In the rows, 128 means zero.
Each row of numbers belongs to one of the elements below and depends on some of the facts about them. Some rows are named. Which element is each other row?

Some elements and their rows:
zemem: [109 135 166 136 134 104 125 133 167 126 114 112 117 140 145 121 128 138
 125 150 137 150 154 102 129 148  99 112 127 128 150 162 155]
tegrakun: [121 131 159 125 127 132 129 135 145 136 111 134 110 122 122 120 139 142
 122 138 138 120 125 111 130 140 121 144 142 131 145 153 145]
kleno: [119 138 113 134 117 107 122 135 130 135 125 102 154 160 146 135 117 117
 114 114 145 146 144 110 116 135 129 138 116 151 145 121 146]
triskor: [130 125 101 122 106 112 109 131 147 118 125 117 146 170 160 131 112 110
 122 120 127 131 139 118 100 126  98 142 125 116 153 116 136]
kolak: [127 131 148 113 112 142 116 133 153 111 115 147 111 124 127 114 133 117
 119 149 132 111 116 101 116 136 117 142 142 117 161 156 141]
kugu: [130 131 127 111 104 126 113 107 134 103 130 133 165 129 149 117 102 117
 143 132 122 136 149 121 100 138 120 104 112 123 142 122 134]
klogra: [118 140 165 125 111 116 122 123 159 137 107 119 129 141 136 120 122 146
 125 138 146 133 143 107 114 156 109 132 134 132 152 150 162]
savan: [122 121 151 126 144 147 136 142 129 136 114 149  94 104 106 123 151 142
 117 136 132 107 107 114 142 127 130 153 152 131 135 152 129]
bribra: [127 118 116 130 144 155 139 124 101 129 139 149 124  99 110 132 131 139
 129 126 125 118 110 140 135 122 145 121 132 133 108 117 104]
trare: [120 130 159 124 127 135 131 134 143 141 111 135 112 123 119 119 139 146
 120 136 139 119 127 114 130 141 123 145 142 133 144 150 146]
trastir: [121 119 104 138 126 124 119 137 132 137 125 111 122 148 134 138 129 122
 113 106 125 137 119 124 124 120 118 154 123 124 123 116 120]
zevok: [129 120 120 127 129 133 131 112 123 126 133 136 135 123 133 132 118 141
 142 126 121 128 129 146 119 130 115 112 128 115 116 114 117]
milal: [118 130 160 124 129 137 132 135 142 143 111 135 115 123 119 120 139 151
 119 134 141 118 129 114 127 141 123 149 142 136 141 148 147]
vero: [142 138 163 125 115 102 128 119 138 132  99 124  97 120 119 126 138 131
 137 129 133 118 110 116 145 137 129 141 143 125 141 154 150]
zotir: [104 122 158 143 155 115 134 140 154 120 118 127  93 120 131 129 134 136
 120 149 130 147 133  99 145 137 101 113 139 125 143 168 136]
stoklal: [ 96 117 151 155 159 118 141 130 150 117 114 131  83 116 129 140 123 140
 116 145 134 155 121  90 144 144  91 104 145 127 146 171 130]
mostos: [122 120 151 126 143 146 137 142 128 133 114 149  92 104 106 124 148 140
 117 135 130 109 105 112 144 127 129 151 153 130 136 154 128]

Facts:
baplo μ:b ρ:zino
bebrom μ:a ρ:tunaden κ:g
beziflik μ:a ρ:pupim κ:i
bofom μ:a ρ:pupim κ:o Σ:pofuner
brafo μ:a ρ:kiplu κ:g
brepin μ:b ρ:komi κ:c
bribra μ:a ρ:kiplu Σ:stoseskal
bribrul μ:b ρ:pupim Σ:stado
brigus μ:a ρ:skosis κ:j
brimili μ:b ρ:liflo κ:j Σ:stotare
brivemi μ:a ρ:klogra κ:g Σ:druten
brostidram μ:a ρ:pupim κ:d
brotigem μ:b ρ:rala κ:c Σ:bribrul
brubro μ:a ρ:zasas
bupadol μ:a ρ:reskugor κ:k
dedre μ:b ρ:stabrir κ:h Σ:plestuza
deflos μ:a ρ:zino κ:e Σ:bebrom
ditrin μ:b ρ:komi κ:n Σ:stabrir
domas ρ:losa Σ:plufefi
draklom μ:a ρ:rala κ:k Σ:roro
drodir μ:a ρ:skosis κ:f
drorel μ:a ρ:steklek κ:d
drusol μ:a ρ:tunaden Σ:giris
druten μ:b ρ:nufloklu κ:d
duskas μ:a ρ:skostik
fatrokor μ:a ρ:tunaden κ:e
fegri μ:b ρ:nufloklu κ:j Σ:gitrok
fisak μ:a ρ:stabrir κ:c Σ:zavubri
flastobres ρ:vero
flefum μ:a ρ:reskugor κ:e
fligetis μ:b ρ:stolol κ:h
flovidros μ:a ρ:stotare κ:g Σ:brafo
furas μ:a ρ:stolol κ:o Σ:kugu
fustul μ:a ρ:trisitrol κ:e Σ:grevus
gaplu μ:b ρ:rogugen κ:f Σ:tobir
gatol μ:b ρ:domas κ:o Σ:tuvil
gelu μ:a ρ:stoklal κ:h Σ:klonul
gesa μ:a ρ:stoklal κ:f Σ:plebu
gilum μ:a ρ:savan κ:o
giris μ:a ρ:domas κ:e Σ:kozunis
gistam Σ:treva
gitrok μ:b ρ:rogugen
givam μ:a ρ:pupim κ:e
graplises μ:a ρ:gistam κ:h
grefutra μ:b ρ:pupluk κ:c
grevus μ:b ρ:trare κ:c Σ:trumur
gritrilin μ:a ρ:vero κ:c Σ:gesa
gromu μ:b ρ:liflo κ:l
grume μ:a ρ:dokek κ:n
grunom μ:b ρ:domas κ:i
grutro μ:a ρ:nufloklu κ:c Σ:plegri
kagropa μ:b ρ:koflim
keles μ:a ρ:domas κ:k
kikluba μ:b ρ:deklas κ:g Σ:zevok
kiplu Σ:zemem
kleno μ:b ρ:pupluk κ:e
klimar μ:a ρ:reskugor κ:c
kliste μ:a ρ:skostik Σ:flovidros
klogra ρ:zagur
klonul μ:a ρ:liflo κ:h
klute μ:a ρ:koflim κ:m Σ:stolol
kodrik μ:a ρ:domas κ:j
koflim ρ:kiplu Σ:sturo
kolak ρ:losa
komi ρ:skostik Σ:murul
kotafes μ:a ρ:klogra κ:c Σ:tolar
kozunis μ:a ρ:domas Σ:brotigem
kugu μ:a ρ:kolak κ:n
luru μ:a ρ:skostik κ:c
mavur μ:a ρ:kolak κ:d
milal ρ:kiplu
mostos ρ:stolol Σ:deflos
murul μ:a ρ:komi κ:e Σ:ditrin
nitu μ:a ρ:tegrakun κ:d Σ:rogugen
nodre μ:a ρ:klogra κ:e
noklir μ:a ρ:deklas κ:i
nufloklu Σ:dedre
nugafe μ:b ρ:zotir κ:e
paran ρ:kiplu
pelu μ:b ρ:kiplu κ:f Σ:klimar
peskon μ:b ρ:trolil κ:l Σ:stoklal
peti μ:a ρ:koflim κ:c
planir μ:a ρ:skosis Σ:triskor
plebu μ:a ρ:liflo κ:g
plegri μ:a ρ:stolol κ:i
plestem μ:b ρ:kiplu κ:e Σ:graplises
plestos μ:a ρ:mostos κ:i Σ:stapek
plestuza μ:b ρ:mostos κ:d Σ:zotir
plizak μ:a ρ:sotrak κ:e Σ:klogra
plufefi μ:a ρ:stabrir κ:f Σ:grunom
plupin μ:b ρ:kiplu κ:l Σ:gaplu
pofuner μ:b ρ:pupim κ:m Σ:pupluk
pupim ρ:plagro Σ:steklek
pupluk ρ:stabrir
raflol μ:a ρ:komi κ:g
rala Σ:luru
ravir μ:a ρ:rogugen κ:c Σ:plestem
reskugor ρ:vero Σ:brigus
rogugen Σ:stozam
roro ρ:skostik Σ:gatol
ruve μ:a ρ:tudak κ:d
samas μ:a ρ:losa Σ:zuvefin
savan ρ:tunaden Σ:brubro
sepel μ:b ρ:reskugor
sifa μ:a ρ:tudak Σ:gelu
skiplak μ:b ρ:flastobres
skosis Σ:kliste
skosoren μ:a ρ:trare κ:e Σ:ravir
sopes μ:a ρ:stolol
sotra μ:b ρ:liflo κ:c Σ:trastir
sotrak ρ:trare
stabrir ρ:dokek
stado μ:a ρ:tunaden κ:f Σ:brivemi
stapek μ:a ρ:zasas κ:c
stedras μ:a ρ:liflo Σ:gromu
steklek ρ:losa Σ:sifa
stilon μ:b ρ:stoklal
stoklal ρ:zotir Σ:skosis
stolol Σ:zestinel
stoseskal μ:a ρ:skosis κ:i Σ:pelu
stotare ρ:gistam
stozam μ:a ρ:koflim Σ:tuva
sturo μ:a ρ:savan κ:d Σ:drodir
suflem μ:a ρ:rogugen κ:l
talos μ:a ρ:paran κ:c
tegrakun ρ:stolol
teskos μ:a ρ:plagro κ:c
tivis μ:a ρ:stotare κ:d
tobir μ:a ρ:steklek κ:c Σ:brepin
tolar μ:a ρ:reskugor κ:n Σ:baplo
traban μ:a ρ:zemem Σ:tunaden
tranalan μ:a ρ:zemem κ:g Σ:raflol
trare ρ:tunaden
trastir μ:b ρ:gistam κ:g Σ:grume
trestu μ:a ρ:tudak κ:g
treva μ:b ρ:nufloklu κ:m
trisitrol ρ:losa
triskor μ:b ρ:kolak κ:c
trodrim μ:b ρ:zemem κ:h
troke μ:b ρ:rogugen κ:e
trolil Σ:kikluba
troplol μ:a ρ:stoklal κ:g Σ:rala
trumur μ:a ρ:reskugor κ:g
trustu μ:b ρ:zagur κ:d Σ:koflim
tudak ρ:vero Σ:zenas
tuklu μ:b ρ:vero κ:g
tunaden Σ:nodre
tuva μ:a ρ:nufloklu
tuvil μ:b ρ:reskugor κ:f Σ:grutro
vodran μ:b ρ:zemem κ:c
vogro μ:b ρ:skostik κ:l Σ:kleno
zasas ρ:plagro
zavubri μ:a ρ:kiplu Σ:kiplu
zemem ρ:rala
zenas μ:b ρ:rala κ:g Σ:fegri
zestinel μ:a ρ:skosis κ:g Σ:givam
zevok μ:a ρ:skosis κ:c Σ:plizak
zilal μ:b ρ:skosis
zino ρ:vero Σ:zuflegrik
zistel μ:b ρ:zotir κ:i Σ:peskon
zotir ρ:rala Σ:brimili
zuflegrik μ:b ρ:plagro
zuvefin μ:a ρ:nufloklu κ:h

Which element is each row?
No name comes twice in this set of rows, the named rows included.
[128 129 129 124 115 123 124 107 138 135 130 121 157 141 145 126 111 149
 146 127 128 135 152 148 106 143 110 108 118 121 122 110 134]	stapek
[117 128 107 136 131 126 130 142 113 138 126 116 139 142 131 139 127 121
 109 109 140 136 125 112 128 125 138 148 127 155 135 119 129]	plestem
[152 187 154  39 122 129  43 242 103  97 155 108 166 130 115  63 180  83
 159 179  90  84 177 162 134  77 165 126  93 114  87 103 137]	giris
[122 130 106 136 129 120 126 142 115 131 129 116 135 141 134 138 127 111
 112 114 135 136 124 112 132 120 138 144 125 150 138 122 130]	troke
[135 120 113 118 118 141 119 112 132 110 138 146 135 125 136 125 114 123
 140 136 118 120 124 139 110 126 113 111 128 105 127 117 114]	tobir
[147 142 137 129  95  96 114  90 137 128 117  99 136 138 136 130 107 127
 154 118 125 144 130 147 123 143 126 105 107 109 111 114 136]	trumur
[120 133 112 132 116 109 121 133 133 139 123 104 155 163 150 136 117 125
 117 111 140 142 146 118 114 132 119 142 119 144 141 116 144]	zuflegrik
[117 127 155 130 127 134 134 129 140 134 109 138 106 118 119 126 132 145
 119 135 141 122 116 107 129 143 117 141 146 133 145 152 142]	roro
[160 175 150  48 123 129  54 221 121 103 158 115 164 133 127  65 182  85
 158 175  87  82 178 171 134  75 164 133  93 105  93 106 133]	kozunis
[149 116 118 128 135 126 135 110 103 122 127 142 107 103 115 137 130 129
 150 119 110 115  99 152 145 113 132 120 139 110 104 117 106]	gritrilin
[114 121 116 140 117 140 127 100 126 125 125 124 126 121 120 141  99 146
 131 121 133 146 113 128 110 148 108 102 124 116 111 113 112]	flovidros
[187 123 147 107 147 127 132 118 172 154 182 137 177 131 176  75 207 101
 143 147  84  91 198 200 160  80 206 168  81 114 123 136 127]	stado
[147 174 154  48 152 133  62 251  82 121 150 109 143 115  97  72 198 114
 163 164  86  77 167 180 157  66 165 137 107 118  59  95 125]	drusol

The same elements again, as new rows of numbers:
Some elements and their rows:
sturo: [113 127 127 113 123 133 139 124 129 125 142 143 125 131 124 119 121 127
 132 119 128 143 120 126 123 105 127 128 127 127]
trumur: [148 133 117 122 144 116  73 120 165 141 141 133 143 127 111 120  97  78
  61 116 126 139 132 119 136  79 124 153 130 122]
fustul: [123 131 134 141 128 131 143 138  98 127 159 137 166 138 150 163 113 144
 152 139 141 150 122 131 127 111 122 117 108 175]
sifa: [152 130 121 138 140 124 100 121 138 132 174 127 139 125 127 131  82  89
 102 126 117 134 130 124 133 100 125 152 128 120]
ruve: [133 138 124 128 141 128  90 113 134 140 172 131 128 127 131 123  95  95
  96 119 128 135 125 125 133  84 125 143 128 138]
nodre: [104 112 126 110 124 127 105 133 152 129  98 144 121 126 119 135 124 110
 111 126 126 133 123 131 127 114 126 148 131 145]
brostidram: [ 91 127 114 124 156 118 139 144 126 140 178 142 135 130 124 128 161 143
  98 120 116  77 112 136 129 128 127 148 131 149]
tivis: [113 131 125 119 133 129 132 126 128 130 148 140 128 133 128 122 125 127
 123 121 129 135 121 128 125 111 125 134 126 137]
peskon: [111 126 138 137 135 133 119 130 108 151 117 117 116 137 126 148 139 152
 139 101 121 136 127 124 120 104 128 106 141 117]
dedre: [112 126 140 125 121 146 125 119 117 134 106 113 124 132 121 128 154 141
 141 108 128 148 125 124 122 105 129  99 137 122]
kleno: [105 115 148 112 113 139 105 124 144 130  53 122 106 122 110 128 148 124
 137 124 123 135 129 128 128 115 131 114 142 119]
steklek: [147 128 136 139 113 110 136 152 122 129 108 130 158 132 137 158 125 143
 134 142 136 139 137 124 124 116 134 101 118 122]
gistam: [151 134 130 141 116 132 157 128 102 120 167 121 132 127 138 124 119 141
 150 128 127 114 130 128 125 135 137 105 120 109]
roro: [139 124 129 132 111 125 140 136 124 125 134 126 124 128 127 132 122 135
 133 122 124 118 132 127 122 124 137 112 127 102]
savan: [148 133 132 135 107 135 163 124 103 113 164 121 126 124 133 117 119 140
 159 129 127 120 129 127 124 131 139 101 121 102]
vero: [153 134 128 136 120 123 105 123 132 131 143 118 126 122 130 126 104 105
 111 126 127 114 135 125 131 114 137 121 128 107]
trare: [138 127 133 124 104 128 144 130 131 115 123 127 122 122 124 117 124 128
 141 131 125 125 132 126 124 127 139 109 128  98]

Which element is each row?
No name comes twice in this set of rows, the named rows included.
[155 138 118 131 143 125  99 114 138 136 173 130 147 129 121 116  99  99
  88 116 127 140 131 121 135  93 123 140 124 128]	trestu
[149 129 137 137 139 118  72 126 150 147  94 112 123 120 111 132 122  96
  94 127 118 129 139 123 138 105 128 137 146 105]	baplo
[138 126 124 158 138 148 140 113  82 153 118 111  83 141 146 147 108 178
 171  86 132 124 138 127 122 188 119 134 129 137]	zistel
[137 130 145 144 131 119 122 150 112 145  80 122 170 140 129 174 150 160
 138 136 140 155 136 123 130 107 123  96 120 147]	gatol
[156 138 138 151 117 116 155 149  97 125 142 126 170 136 150 160 122 153
 152 147 143 141 134 124 125 122 132  90 109 131]	domas
[116 122 131 121 133 126  52 123 160 144 129 130 114 118 131 143  83  66
  82 123 124 131 123 129 133  81 126 167 138 146]	klimar
[121 137 124 131 135 138 154 120 103 126 188 135 135 136 139 123 118 139
 144 117 127 132 118 128 124 113 126 121 119 140]	nitu
[134 130 127 132 137 136  72 111 136 138 171 123 130 122 135 132  80  81
  94 119 126 129 125 128 135  93 127 153 126 152]	flefum
[125 142 141 141 138 140 144 115  89 139 150 114 123 135 134 125 146 156
 153 116 128 124 125 125 129 125 130  98 129 127]	trustu
[119 132 140 130 134 133 126 125 116 145 107 121 116 135 122 130 148 147
 135 110 124 127 127 124 127 111 128 110 137 119]	plestuza

